(in the rows, 128 means zero)
Here are made-up objects, facts about them, and rows of numbers that follow some of those facts. Name the object behind each unnamed row.

Some facts about the objects:
zetisun: sits directly inside; kluflabam: refers to; deman: comes just before; dramo: is of sort
bofak	zetisun	skanas; zibukli	zetisun	digru; zistan	zetisun	bruli; niski	zetisun	vosta; nedre	zetisun	todek; fudrol	zetisun	raklo; lodin	zetisun	grunore; brigu	zetisun	gufon
fluzo	zetisun	steka; zivam	zetisun	grunore; drotu	zetisun	brakir; flabun	zetisun	gepli; klegror	zetisun	raklo; trelak	zetisun	fepi; nulu	zetisun	skobran; milir	zetisun	sibofol
vozen	zetisun	vogral; kliki	zetisun	raklo; vosta	zetisun	vogral; meskim	zetisun	bruli; tefa	zetisun	todek; skestik	zetisun	volin; mutredok	zetisun	digru; feken	zetisun	fluzo
trazur	zetisun	dopun; nibrufus	zetisun	digru; pari	zetisun	skobran; klede	zetisun	niski; truskas	zetisun	fluzo; pleras	zetisun	takem; bigri	zetisun	plidon; defeno	zetisun	plivi
gevir	zetisun	plidon; volin	zetisun	todek; skozur	zetisun	vosta; plidon	zetisun	kigrun; druvuk	zetisun	vogral; nanum	zetisun	brakir; plafo	zetisun	fepi; brare	zetisun	todek
stulir	zetisun	vogral; brimus	zetisun	gakliske; mifle	zetisun	plivi; plopluk	zetisun	brakir; temer	zetisun	vosta; kerim	zetisun	zubro; grunore	zetisun	dopun; grestom	zetisun	gepli
skekek	zetisun	volin; mepan	zetisun	brakir; gobo	zetisun	vumo; stibel	zetisun	movebru; klonas	zetisun	fluzo; lopim	zetisun	niski; skami	zetisun	skobran; teplamek	zetisun	todek
stesti	zetisun	sibofol; gregin	zetisun	raklo; monuplin	zetisun	raklo; sepum	zetisun	gepli; sketrur	zetisun	takem; suklak	zetisun	gepli; plipla	zetisun	raklo; dopaba	zetisun	vogral
taku	zetisun	gepli; ziku	zetisun	kigrun; nevo	zetisun	zubro; gromafluk	zetisun	gakliske; skunol	zetisun	pleklin; plerir	zetisun	gepli; zubro	zetisun	plivi; favur	zetisun	movebru
mitoni	zetisun	takem; grubus	zetisun	steka; vebri	zetisun	sibofol; gosi	zetisun	raklo; plali	zetisun	lastu; zera	zetisun	pleklin; plubas	zetisun	fluzo; tridram	zetisun	fluzo
movebru	zetisun	bruli; floven	zetisun	zubro; lusketror	zetisun	sibofol; fepin	zetisun	vogral; tusen	zetisun	fluzo; plemi	zetisun	pleklin; gakliske	zetisun	raklo; dreklum	zetisun	sibofol
gofaklan	zetisun	takem; riskes	zetisun	fefir; lefega	zetisun	fluzo; sibofol	zetisun	sufla; viravem	zetisun	lastu; kluzo	zetisun	pleklin; fluklu	zetisun	movebru; zoklen	zetisun	sibofol
klazom	zetisun	vosta; stupe	zetisun	vogral; ploke	zetisun	nanum; braflu	zetisun	fefir; trelen	zetisun	brakir; drezim	zetisun	vumo; skeflel	zetisun	plivi; vumo	zetisun	dopun
beko	zetisun	brakir; lostel	zetisun	digru; lastu	zetisun	plivi; skanas	zetisun	bruli; demer	zetisun	sufla; niful	zetisun	zubro; droklu	zetisun	volin; dreru	zetisun	gufon
skosti	zetisun	klegror; rudil	zetisun	nanum; klefal	zetisun	klegror; stigukas	zetisun	gepli; megrom	zetisun	plidon; sifa	zetisun	skobran; fepi	zetisun	plivi; pudral	zetisun	sibofol
stibral	zetisun	gepli; rebrem	zetisun	plubrus; tiskem	zetisun	lastu; stugrin	zetisun	movebru; gasten	zetisun	bruli; goklel	zetisun	vosta; kegodrir	zetisun	nolu; droplun	zetisun	plidon
klido	zetisun	skobran; trefun	zetisun	plidon; klatrer	zetisun	digru; truvas	zetisun	vogral; braluk	zetisun	fefir; trufik	zetisun	movebru; skobran	zetisun	dopun; negul	zetisun	skanas
brudro	zetisun	niski; pastin	zetisun	sibofol; topli	zetisun	lastu; skifluk	zetisun	sufla; fefir	zetisun	plivi; gufon	zetisun	vogral; murum	zetisun	stupe; runimas	zetisun	zubro
zufor	zetisun	zubro; bremi	zetisun	movebru; fetru	zetisun	nolu; gepli	zetisun	digru; groflobir	zetisun	plivi; skife	zetisun	bruli; plubrus	zetisun	brakir; vaske	zetisun	steka
trevon	zetisun	klegror; lizal	zetisun	digru; gitrir	zetisun	plivi; bofak	kluflabam	gakliske; zistan	kluflabam	skunol; brigu	kluflabam	pleras; sufla	kluflabam	gregin; drotu	kluflabam	lodin
flabun	kluflabam	skobran; kliki	kluflabam	fepin; vosta	kluflabam	pari; meskim	kluflabam	vumo; skestik	kluflabam	druvuk; mutredok	kluflabam	sufla; plivi	kluflabam	klido; feken	kluflabam	plubrus
trazur	kluflabam	lefega; nibrufus	kluflabam	skeflel; gevir	kluflabam	skami; druvuk	kluflabam	viravem; bruli	kluflabam	flabun; plafo	kluflabam	sketrur; stulir	kluflabam	zistan; brimus	kluflabam	megrom
temer	kluflabam	trelen; grunore	kluflabam	mifle; gobo	kluflabam	ziku; klonas	kluflabam	plafo; skami	kluflabam	fepi; gregin	kluflabam	sepum; sepum	kluflabam	brigu; sketrur	kluflabam	grunore
suklak	kluflabam	fetru; dopaba	kluflabam	bofak; pleklin	kluflabam	drotu; skunol	kluflabam	suklak; favur	kluflabam	droklu; vebri	kluflabam	meskim; gosi	kluflabam	gitrir; plali	kluflabam	beko
zera	kluflabam	bruli; tridram	kluflabam	skozur; floven	kluflabam	stesti; lusketror	kluflabam	gevir; fepin	kluflabam	kerim; tusen	kluflabam	defeno; gakliske	kluflabam	nevo; digru	kluflabam	klegror
riskes	kluflabam	fluklu; lefega	kluflabam	zibukli; vogral	kluflabam	favur; fluklu	kluflabam	trazur; zoklen	kluflabam	teplamek; klazom	kluflabam	kliki; stupe	kluflabam	zera; drezim	kluflabam	vosta
vumo	kluflabam	pastin; beko	kluflabam	todek; lastu	kluflabam	steka; demer	kluflabam	lastu; skosti	kluflabam	stupe; klefal	kluflabam	feken; sifa	kluflabam	tusen; tiskem	kluflabam	klonas
goklel	kluflabam	vozen; steka	kluflabam	stigukas; klido	kluflabam	murum; trefun	kluflabam	zivam; klatrer	kluflabam	tiskem; truvas	kluflabam	klatrer; negul	kluflabam	ploke; pastin	kluflabam	plidon
zufor	kluflabam	mitoni; fetru	kluflabam	plipla; plubrus	kluflabam	digru; vaske	kluflabam	demer; lizal	kluflabam	plali; bofak	deman	negul; zibukli	deman	lizal; zistan	deman	skife
nedre	deman	volin; fudrol	deman	gosi; lodin	deman	zivam; fluzo	deman	vaske; drotu	deman	plopluk; flabun	deman	plerir; milir	deman	pastin; vozen	deman	truvas
kliki	deman	monuplin; vosta	deman	dopaba; meskim	deman	skanas; tefa	deman	teplamek; skestik	deman	skekek; mutredok	deman	nibrufus; feken	deman	plubas; trazur	deman	skobran
nibrufus	deman	lostel; pari	deman	sifa; pleras	deman	gofaklan; defeno	deman	gitrir; gevir	deman	bigri; volin	deman	brare; skozur	deman	temer; druvuk	deman	stupe
nanum	deman	drotu; plafo	deman	trelak; brare	deman	tefa; stulir	deman	vosta; plopluk	deman	beko; temer	deman	goklel; kerim	deman	niful; grestom	deman	stigukas
skekek	deman	droklu; mepan	deman	trelen; gobo	deman	drezim; stibel	deman	fluklu; klonas	deman	truskas; lopim	deman	klede; skami	deman	klido; gregin	deman	gakliske
monuplin	deman	plipla; sepum	deman	suklak; sketrur	deman	pleras; plipla	deman	fudrol; dopaba	deman	vozen; taku	deman	grestom; ziku	deman	plidon; gromafluk	deman	brimus
skunol	deman	plemi; plerir	deman	stibral; zubro	deman	mifle; favur	deman	stugrin; vebri	deman	lusketror; gosi	deman	gregin; plali	deman	viravem; plubas	deman	klonas
tridram	deman	feken; movebru	deman	zistan; floven	deman	runimas; lusketror	deman	zoklen; fepin	deman	gufon; tusen	deman	lefega; plemi	deman	zera; gakliske	deman	klegror
dreklum	deman	vebri; gofaklan	deman	mitoni; lefega	deman	tridram; viravem	deman	tiskem; kluzo	deman	skunol; fluklu	deman	trufik; zoklen	deman	milir; klazom	deman	niski
ploke	deman	rudil; braflu	deman	braluk; skeflel	deman	fefir; vumo	deman	trazur; beko	deman	plubrus; lostel	deman	zibukli; lastu	deman	skeflel; skanas	deman	movebru
demer	deman	sibofol; niful	deman	nevo; dreru	deman	brigu; klefal	deman	trevon; stigukas	deman	flabun; megrom	deman	droplun; sifa	deman	skami; fepi	deman	zubro
pudral	deman	dreklum; stibral	deman	sepum; tiskem	deman	topli; stugrin	deman	stibel; goklel	deman	klazom; kegodrir	deman	fetru; droplun	deman	trefun; klido	deman	nulu
trefun	deman	gevir; truvas	deman	druvuk; braluk	deman	riskes; skobran	deman	grunore; brudro	deman	lopim; pastin	deman	stesti; skifluk	deman	demer; fefir	deman	fepi
gufon	deman	stulir; runimas	deman	zufor; zufor	deman	kerim; bremi	deman	favur; gepli	deman	klatrer; groflobir	deman	lastu; skife	deman	gasten; plubrus	deman	mepan
vaske	deman	grubus; trevon	deman	skosti; lizal	deman	gepli; gitrir	deman	groflobir; bofak	dramo	g; zibukli	dramo	f; nedre	dramo	b; fudrol	dramo	i
lodin	dramo	g; brigu	dramo	f; zivam	dramo	k; drotu	dramo	b; flabun	dramo	b; trelak	dramo	c; nulu	dramo	e; milir	dramo	c
vozen	dramo	i; kliki	dramo	j; meskim	dramo	b; tefa	dramo	j; skestik	dramo	c; feken	dramo	c; trazur	dramo	f; nibrufus	dramo	e
pari	dramo	b; truskas	dramo	j; pleras	dramo	g; bigri	dramo	h; gevir	dramo	a; skozur	dramo	b; druvuk	dramo	a; plafo	dramo	a
stulir	dramo	d; brimus	dramo	i; mifle	dramo	i; plopluk	dramo	j; temer	dramo	i; kerim	dramo	c; grestom	dramo	j; skekek	dramo	h
mepan	dramo	c; gobo	dramo	j; stibel	dramo	b; klonas	dramo	a; lopim	dramo	b; skami	dramo	d; teplamek	dramo	a; stesti	dramo	j
gregin	dramo	e; monuplin	dramo	k; sketrur	dramo	f; suklak	dramo	c; plipla	dramo	c; taku	dramo	a; ziku	dramo	a; nevo	dramo	g
gromafluk	dramo	j; skunol	dramo	e; plerir	dramo	h; favur	dramo	k; vebri	dramo	b; gosi	dramo	b; zera	dramo	b; tridram	dramo	k
floven	dramo	k; fepin	dramo	k; tusen	dramo	f; plemi	dramo	d; dreklum	dramo	k; gofaklan	dramo	a; riskes	dramo	c; lefega	dramo	h
fluklu	dramo	j; zoklen	dramo	g; klazom	dramo	a; ploke	dramo	k; braflu	dramo	a; trelen	dramo	a; drezim	dramo	k; skeflel	dramo	h
beko	dramo	k; lostel	dramo	a; demer	dramo	g; niful	dramo	b; droklu	dramo	b; dreru	dramo	a; skosti	dramo	j; rudil	dramo	a
klefal	dramo	i; pudral	dramo	e; stibral	dramo	f; rebrem	dramo	i; tiskem	dramo	h; stugrin	dramo	c; gasten	dramo	g; goklel	dramo	g
kegodrir	dramo	g; droplun	dramo	g; klido	dramo	a; trefun	dramo	f; klatrer	dramo	c; truvas	dramo	h; negul	dramo	j; brudro	dramo	a
topli	dramo	b; skifluk	dramo	a; murum	dramo	c; runimas	dramo	d; fetru	dramo	a; groflobir	dramo	j; skife	dramo	a; vaske	dramo	c
trevon	dramo	b; lizal	dramo	g; gitrir	dramo	k

Some objects and their rows:
[105 135 108 109 202 136 115 166 137 106 140 110 155 141 103 149 124 135
 139 108 133 104 122 156 120 149  98 139 108 146 140 149 133 139 147 126
 143 114 144 192 146 119 134 136 116 136 139 139 134 112  87 136 123 127
 131]: taku
[ 84 104 148 128 133 127 114 122 144 120 133 125 200 136 118 144 137 139
 125 150  98 130 116  94 121 105 156 157 110  91 138 138 167 132 160 151
 125 122 136 123 141  69 158 144 101 122 158 141  86  54 113 176  89 127
 126]: skobran
[122 121 126 144 109 139 124 104 140 137 149 116 163 151 114 131 131 138
 155 110 131 114 120 132 113  99 129 140 124 101 130 142 130 135 133 117
 124 116 145 146 139 122 127 133 127 117 160 125 117 105  97 141  96 132
 131]: grunore
[108 136 117 104 196 142 127 151 131 120 140 106 141 143 103 143 118 128
 114 118 127 111 118 148 115 151 107 122 124 125 124 149 123 137 142 137
 137 120 144 184 141 100 139 133 144 126 140 143 144 120 103 125 111 126
 139]: sketrur
[114 135 118 103 193 138 107 170 125 110 141 101 155 148  97 142 123 122
 133 104 128 107 125 162 107 145 129 129 115 122 128 152 130 142 139 137
 142 117 145 191 132 109 131 130 131 122 164 144 128 104  94 127 112 125
 137]: plafo
[ 97 133 136 153 205 150 125 202 146 150 123 137 128 134 132 155 108 139
 109 110 102 158 122 117 128 145 110  96 155 123 131 168 150 135 148 173
 167 143 138 143 136  88 123 139 128 113  89 155 173 107 140 114 133 109
 119]: lodin
[120 115 116 132 121 123  91  85 142 127 140 121 158 142 120 137 121 135
 131 121 129 114 113 145 111  98 125 144 119  97 132 142 158 132 131 124
 116 120 141 156 143  88 149 127 126 121 147 126 125  92 104 150  87 128
 133]: zistan
[ 82 126 132 140 149 133 109 149 137 134 133 126 176 144 116 140 136 138
 148 120 113 127 128 133 123  97 148 139 109 113 136 139 153 138 158 123
 131 124 141 144 139  90 130 141 110 127 152 134  93  88 119 183 127 131
 131]: todek
[112 133 125 106 135 140 120 120 133 115 138 110 150 141 134 138 126 133
 147 127 123 111 118 135 117 125 118 133 121 129 134 146 126 133 144 142
 131 121 141 160 144 129 131 138 124 113 181 134 105 133  90 158 127 131
 126]: volin
[ 96 140 107 115 139 133 116 106 137 127 133 119 134 140 103 140 126 133
 118 129 127 116 112 151 115 121 117 130 117 109 123 133 121 136 137 114
 120 121 144 153 136  98 131 128 141 140 161 125 115 140 103 161 113 133
 141]: rebrem
[118 135 125 154 117 144 132 118 139 144 154 124 150 152  99 128 126 136
 145  86 139 123 117 167 103  85 130 142 106 125 129 143 110 148 128 107
 128 122 147 150 117 169 105 131 141 122 166 121 108 124  95 149 133 122
 135]: lastu
[151 147 113 117 120 144 133 103 137 115 143  98 119 151 123 128 125 132
 144 103 146 101 122 154 100 129 113 137 123 125 136 138 109 129 111 105
 124 118 150 174 132 166 121 118 147 105 181 126 131 133  76 128 124 126
 143]: plivi
[ 77 165  87 151 127 112  49  77 165 113 115 147  98 131 132 148 123 139
 138 157 137 139 134 227  91  65 118 115  86 123 126 116 147 142 127  76
 122 137 150 106 135 122 103 138  99 157 146  93 115 128 100 208 153 139
 126]: gregin
[144 124 119 185 106 139 107 108 139 142 118 125 122 158 149 131 121 146
 195 113 131 128 120 188 109  91 128 126 144 111 174 167 188 130 114 108
 127 145 144 135 144 119 140 106 106  86 124 119 132  94 122 164 137 120
 114]: milir
[130 153 103  78 126 131 114  76 132 104 133 100 104 130 134 133 104 117
 109 122 130 101 105 147 116 143  99 134 121 125 123 128 107 129 119 110
 119 114 142 175 138 135 141 132 153 124 182 136 117 172  80 125 107 143
 135]: temer
[109 126 144 182 157 143 123 175 135 165 132 130 145 149 116 123 117 139
 197  83 116 138 117 162 125 102 139 135 150 139 171 182 161 145 140 126
 149 144 139 147 134 133 134 134 107  90 124 132  97  97 131 165 163 121
 110]: murum
[ 99 136 119 106 207 132 108 150 127 112 138 111 144 143 115 143 119 133
 136 112 127 101 126 176 119 137 110 126 114 129 128 150 136 141 138 135
 143 119 143 200 140 104 128 140 123 123 151 137 129  98  96 141 113 128
 129]: skifluk
[108 142 128 112 178 134 122 156 134 113 144 100 142 141 123 140 125 133
 126 122 133 104 130 157 112 142 124 123 111 141 132 147 126 135 137 124
 148 124 140 187 148 111 135 145 117 119 152 139 141 114  93 152 116 126
 131]: nanum

Rows to name:
No name comes twice in this set of rows, the named rows included.
[149 122 122 104 143 120  94 114 135  59 132  96  99 130 172 143 102 145
 150 134 135 113 124 179  94 158  90 115 127 135 172 180 179 118 107 130
 134 132 132 188 156 122 177 131 112  83 115 139 200  85  80 135 103 116
 117] | skestik
[162 133 119 123 122 149 131 121 125 111 128 112 100 141 165 116 103 141
 195  81 144 115 119 195 113 132  71 120 140 159 170 182 128 130 102 137
 143 139 139 193 139 196 130 124 136  77 154 122 155 170  74 158 149 117
 108] | vaske
[118 129 123 196 136 147 112 146 153 159 107 155 129 147 126 161 120 128
 126 130 101 170 122  96 108  95 150 110 153  84 138 149 192 131 138 131
 129 145 147  72 129  80 118 112 122 110  93 145 142  96 152 124 154 107
 116] | nevo
[152 138  94 133  91 120  92  45 140 108 137 104 106 144 132 140 107 137
 139 116 148 104 119 154  97  97 111 139 120 108 140 130 152 126 107  80
  99 113 147 158 141 125 142 111 131 114 152 117 154 124  92 122  96 132
 132] | dopaba
[181 140 118 136 128 149 138  73 154 130 127 125 105 129 173 137  84 136
  95  91 131 146 108 117 110 138  75 125 162 119 135 149 124 123 102 142
 126 121 139 147 123 182 143 125 162  88 114 143 182 141 103  86 105 111
 116] | goklel
[121 151 100  89 172 144 128 127 128 121 142  96 112 147 108 131 117 128
 109 107 150  94 111 183 110 156  84 109 126 131 120 140  79 135 118 117
 137 111 145 217 131 129 127 130 163 142 169 132 150 170  79 133 109 134
 147] | klefal
[113 139 130 117 188 151 137 167 129 139 154  98 151 155 117 129 128 138
 148  94 137 102 128 165 124 149 120 130 124 138 128 158 102 136 135 122
 148 120 146 200 141 129 119 141 135 109 156 137 128 123  98 143 125 124
 135] | vumo
[ 99 146 109 171 163 142 104 133 140 160 101 134 160 164  96 143 146 135
 152 127 115 123 113 162 123  93 162 151 116  94 153 130 163 142 149  95
 119 125 154 107 128  78 126 120 113 143 142 124  58  71 133 172 137 134
 128] | trelen
[128 118 132 127 136 140 114 151 130 104 128 119 126 139 141 131 113 135
 203  95 116 135 119 161 105 125 118 129 146 135 173 189 167 130 125 147
 147 142 134 173 140 152 147 126 116  83 155 139 129 122  94 154 152 110
 110] | trelak
[ 62 119 140 141 106 141 144 129 156 168 153 147 136 129  97 134 118 139
  90 140 101 168 103 101 127 124 124 107 142  85 126 160 100 128 147 136
 134 141 127  99 121  71 158 140 167 158  96 137 124 166 140 196 121 129
 136] | droklu

The same objects again, as new rows of numbers:
Known rows:
[134 134 152 129 149 127 118 106 146 119 125 123 118  96 133]: lopim
[ 89 115 104 131 109 126 175 132 134 185 106 153 129 116 115]: gepli
[130 117 105 137 126 105 129 113 138 115 115 149 150 107 141]: skife
[128 135 144 120 151 120 100  99 125 128 114 138 115 125 155]: braflu
[109 153 178 113 105 135 132 143 105 154 118 178 115 137  99]: vumo
[121 133 154 126 160 122 102  99 143 132 132 140 116 119 141]: brudro
[108  57 135 144 144  67  93 139 166 113  89 117 131 113 146]: truvas
[161 142  89 121 101 140 111 114 146 105 129  78 133 106  95]: beko
[119 104 165 142 177 116  95 142 134 100 102 104 120 119 128]: temer
[116 140 148 134 151 109 111  96 138 122 124 144 121 122 142]: skifluk
[145 125 116 143 131 117 116 124 145 109 114 128 144 125 144]: fudrol
[138 107 119 121  74 127 141  97 158 113 137 175 136 119 170]: trelen
[153 199 132 106 125  94 129 120 164 103 163 174  87  92 152]: skozur
[119 136 160 124 135 143 158 130  89 172 128 152 127 125 114]: volin
[120  94 105 126 106  97 170 127 110 197 144 140 144 125 116]: gakliske
[126 108 124 154 207  67 124 108 126 134 121  64 118 128 142]: brimus
[125 113  76 139 100 146 141 176 113  99 170  99 122 180 105]: milir
[131  93 145 132 146 146  80 135 140 115 104  57 134 112  81]: stulir

Which object is each row?
No name comes twice in this set of rows, the named rows included.
[134 155 126  98 145  94  82 147 113 109 113  56  83 109  91] | floven
[156 121 136 132 101 195 161  76 110 188 141 164 159 142 130] | skobran
[ 82 112  97 103 111  96 168 134 129 172 149 129 135 117 137] | sepum
[129 167 103 112 152 123 167  68 104 188 200 145 127 133 152] | megrom
[156 109 106 123  69 118 140 108 157 116 134 151 114 128 197] | mifle
[ 84 106 150 113 134 117 114 158  97 139 113 125 177 115  91] | lusketror
[125 124 140 122 138 132  91 132 121  98 101  45 105 112  74] | drezim
[122 182 116  80 138 122 151 108 106 167 176 168 110 127 163] | defeno
[108  88  90 135  69 184 142 166 146 117 151  81 120 199 122] | suklak
[119 107 158 142 146 152 116  86 132 124 112 137 135 121 149] | fetru
[128 121 160 120 146 148 149 139 108 172 140 157 113 114 108] | gufon
[ 60 135 138 102 179  91 125 129  98 176 126 104 123 133 105] | mutredok
[108 186 145  96  87 148 153 142 135 135 145 180 155 108 146] | stigukas
[ 98 153 147 124 104 134 157 159 127 166 105 167 123 115 111] | digru

